Here is a tiny trained network, its code and every weight. The questions are about switching its units off for an input and a class, where a switched-off unit gives its printed mean instead of its output.

import numpy as np


def w(rows, s, z=0):
    codes = np.array(rows[::2]) - 128.0
    scale = np.full(codes.shape[1], s)
    scale[-1] = z or s
    return codes * scale


def norm(h):
    return h / np.sqrt((h * h).mean(-1, keepdims=True) + 1e-5)


def f(y):
    return np.maximum(y, 0)


def log_softmax(a):
    a = a - a.max(-1, keepdims=True)
    return a - np.log(np.exp(a).sum(-1, keepdims=True))


def net(x, mask):
    res = np.array(x, float).reshape(1, 8) / 4 @ E
    u = 0
    for l in range(2):
        y = f(norm(res) @ A[l][:, :-1].T + A[l][:, -1])
        res = res + np.where(mask[u : u + 15], y, B[l][:, -1]) @ B[l][:, :-1]
        u += 15
    return log_softmax(norm(res)[-1] @ U[:, :-1].T + U[:, -1])


A, B = {}, {}
E = w([
[117,180,215,153,194,215,154,30,136],'x0',
[130,130,127,128,128,129,128,128,128],'x1',
[129,130,127,128,125,128,129,126,126],'x2',
[115,146,167,45,148,92,253,171,185],'x3',
[127,123,127,128,131,130,131,129,127],'x4',
[127,127,128,127,131,127,126,128,128],'x5',
[128,128,130,131,127,126,128,130,131],'x6',
[13,175,76,149,94,171,153,137,147],'x7',
],0.0065)
A[0] = w([
[110,139,114,144,127,131,140,132,126,130],'L0N0',
[182,67,135,124,152,120,103,114,102,97],'L0N1',
[118,181,203,122,174,176,152,67,128,56],'L0N2',
[115,129,114,108,132,138,181,142,105,70],'L0N3',
[142,117,62,156,80,125,46,143,73,166],'L0N4',
[187,91,168,110,166,98,104,120,118,60],'L0N5',
[108,144,108,138,131,146,137,147,129,83],'L0N6',
[117,109,129,67,118,71,180,167,175,90],'L0N7',
[3,168,80,151,98,165,153,141,127,156],'L0N8',
[102,114,82,136,91,103,114,149,142,41],'L0N9',
[92,101,110,134,158,127,120,135,148,73],'L0N10',
[106,124,98,132,112,127,112,152,135,2],'L0N11',
[125,144,196,184,173,202,128,37,167,65],'L0N12',
[126,117,132,194,134,154,78,66,123,63],'L0N13',
[107,125,129,92,130,140,198,159,139,58],'L0N14',
],0.0063,0.0032)
B[0] = w([
[123,122,121,101,114,134,129,117,135,150],'L0N0',
[104,184,182,155,93,61,107,142,136,181],'L0N1',
[138,58,153,201,170,107,157,33,191,213],'L0N2',
[130,162,154,129,136,71,95,126,149,152],'L0N3',
[131,95,170,178,178,106,131,49,204,249],'L0N4',
[43,99,94,138,81,191,151,141,105,179],'L0N5',
[145,124,156,128,118,103,121,128,125,144],'L0N6',
[153,168,123,87,110,122,115,173,45,218],'L0N7',
[1,126,94,87,49,156,129,91,157,254],'L0N8',
[185,158,62,102,169,169,111,101,166,165],'L0N9',
[142,119,136,134,108,107,126,121,138,133],'L0N10',
[163,141,83,106,141,158,115,113,180,139],'L0N11',
[137,187,90,34,131,131,85,209,30,233],'L0N12',
[126,142,101,89,116,115,73,178,68,195],'L0N13',
[140,184,156,120,141,59,85,123,148,181],'L0N14',
],0.0056,0.0059)
A[1] = w([
[140,81,73,129,107,109,115,174,164,89],'L1N0',
[43,143,92,181,31,231,185,160,171,3],'L1N1',
[207,141,127,128,178,92,110,131,124,139],'L1N2',
[116,75,134,215,95,92,127,109,183,84],'L1N3',
[222,131,147,121,179,105,184,152,135,76],'L1N4',
[203,121,141,158,203,124,119,109,145,101],'L1N5',
[121,130,101,86,163,139,250,162,150,90],'L1N6',
[132,76,124,165,106,99,122,85,178,89],'L1N7',
[253,89,152,178,169,126,71,135,73,86],'L1N8',
[129,149,139,172,194,174,141,55,162,132],'L1N9',
[145,111,167,135,157,125,154,106,126,33],'L1N10',
[216,135,176,106,168,97,192,167,108,100],'L1N11',
[117,120,190,131,159,134,207,70,185,62],'L1N12',
[126,126,67,207,150,176,124,112,124,60],'L1N13',
[124,115,72,193,112,188,63,91,125,77],'L1N14',
],0.0075,0.0032)
B[1] = w([
[88,154,176,118,131,174,154,79,112,195],'L1N0',
[255,107,166,154,188,99,112,153,96,243],'L1N1',
[172,125,177,172,138,122,132,161,91,213],'L1N2',
[127,83,161,152,99,105,117,152,199,203],'L1N3',
[123,52,93,151,108,194,130,134,93,193],'L1N4',
[171,151,98,189,163,103,128,153,119,184],'L1N5',
[154,166,145,152,129,93,67,107,147,219],'L1N6',
[128,80,150,151,110,125,115,144,182,192],'L1N7',
[110,220,153,112,157,78,126,128,154,253],'L1N8',
[120,110,104,102,36,88,122,194,144,208],'L1N9',
[129,137,87,148,156,166,134,109,145,145],'L1N10',
[125,70,72,140,104,182,135,137,93,230],'L1N11',
[113,110,152,184,183,153,174,72,174,194],'L1N12',
[106,125,111,50,106,140,167,130,124,174],'L1N13',
[133,87,112,88,136,169,202,133,110,253],'L1N14',
],0.0082,0.0047)
U = w([
[178,90,197,227,122,12,62,155,195,132],'0',
[199,62,121,95,70,112,164,222,15,74],'1',
[185,254,170,152,203,105,54,115,33,157],'2',
[191,66,141,225,207,201,209,93,110,115],'3',
[102,18,56,117,68,162,110,84,228,111],'4',
[107,240,77,48,65,47,126,167,169,179],'5',
[56,144,87,72,120,231,103,67,35,243],'6',
[63,201,198,130,174,118,190,34,219,2],'7',
],0.013,0.00097)

Each question gives the input, the list of numbers given to net, and the class t.
The units are the neurons (one row each of A and B). Each row of codes is followed by its name. A weight is (code - 128) times the scale printed after its matrix; where a second scale follows, it is the last column's (A, B and U).
mask holds one flag per neuron, layer by layer. A switched-off neuron (its flag False) gives its mean, the last column of its row in B, instead of its output. The means were averaged over made-up inputs and are rounded, as every weight is.
A unit's drop is (log p(t) with every unit on - log p(t) with that unit switched off) / (log p(t) with every unit on - log p(t) with every unit switched off).
most important unit: the unit with the biggest drop
k most important neurons: the k neurons with the biggest drops, biggest first
top k neurons in layer l: the k neurons of layer l with the biggest drops, biggest first
drop when u is switched off: that unit's drop, to one decimal
input [3,2,-4,0,-3,-1,-1,7], class 6: most important unit -> L0N8
input [2,-3,-2,1,-6,-8,-2,-8], class 3: top 3 neurons in layer 0 -> L0N13; L0N7; L0N8
input [-4,-8,-3,-6,-4,8,8,1], class 4: top 4 neurons in layer 1 -> L1N14; L1N1; L1N13; L1N6
input [-3,-7,7,0,5,-7,-1,5], class 4: 3 most important neurons -> L0N12; L0N8; L1N8
input [3,1,-5,4,-7,3,7,-1], class 3: top 2 neurons in layer 0 -> L0N8; L0N2
input [-2,7,0,0,-7,-2,-1,6], class 4: 2 most important neurons -> L0N8; L0N12
input [8,7,5,0,6,-1,-1,-2], class 2: top 2 neurons in layer 0 -> L0N12; L0N4
input [3,8,-8,0,-8,4,-8,5], class 6: top 2 neurons in layer 0 -> L0N12; L0N8
input [-8,4,4,0,-4,-3,-6,-5], class 0: 4 most important neurons -> L0N12; L0N4; L1N14; L1N8
input [-3,3,0,-1,0,8,-5,7], class 4: 3 most important neurons -> L0N8; L0N12; L1N1
input [1,-8,3,-4,2,-5,4,-8], class 2: 2 most important neurons -> L0N2; L1N8
input [-3,-2,-1,0,5,-6,5,6], class 4: 3 most important neurons -> L0N8; L0N12; L1N8
input [-2,4,4,-7,0,8,-5,7], class 4: 2 most important neurons -> L0N4; L0N12
input [4,8,5,6,4,-2,-5,-6], class 3: most important neuron -> L1N12
input [-1,2,-1,-1,-5,8,7,5], class 4: 3 most important neurons -> L0N8; L0N12; L1N1
input [5,7,6,4,6,-5,-3,-1], class 3: drop when L0N8 is switched off -> 0.3
input [7,-6,1,7,1,6,7,-1], class 3: drop when L1N4 is switched off -> 0.1
input [7,-8,-7,-2,7,0,3,3], class 6: drop when L0N12 is switched off -> 1.5
input [7,1,2,8,5,-2,-4,-8], class 3: drop when L1N3 is switched off -> 0.0
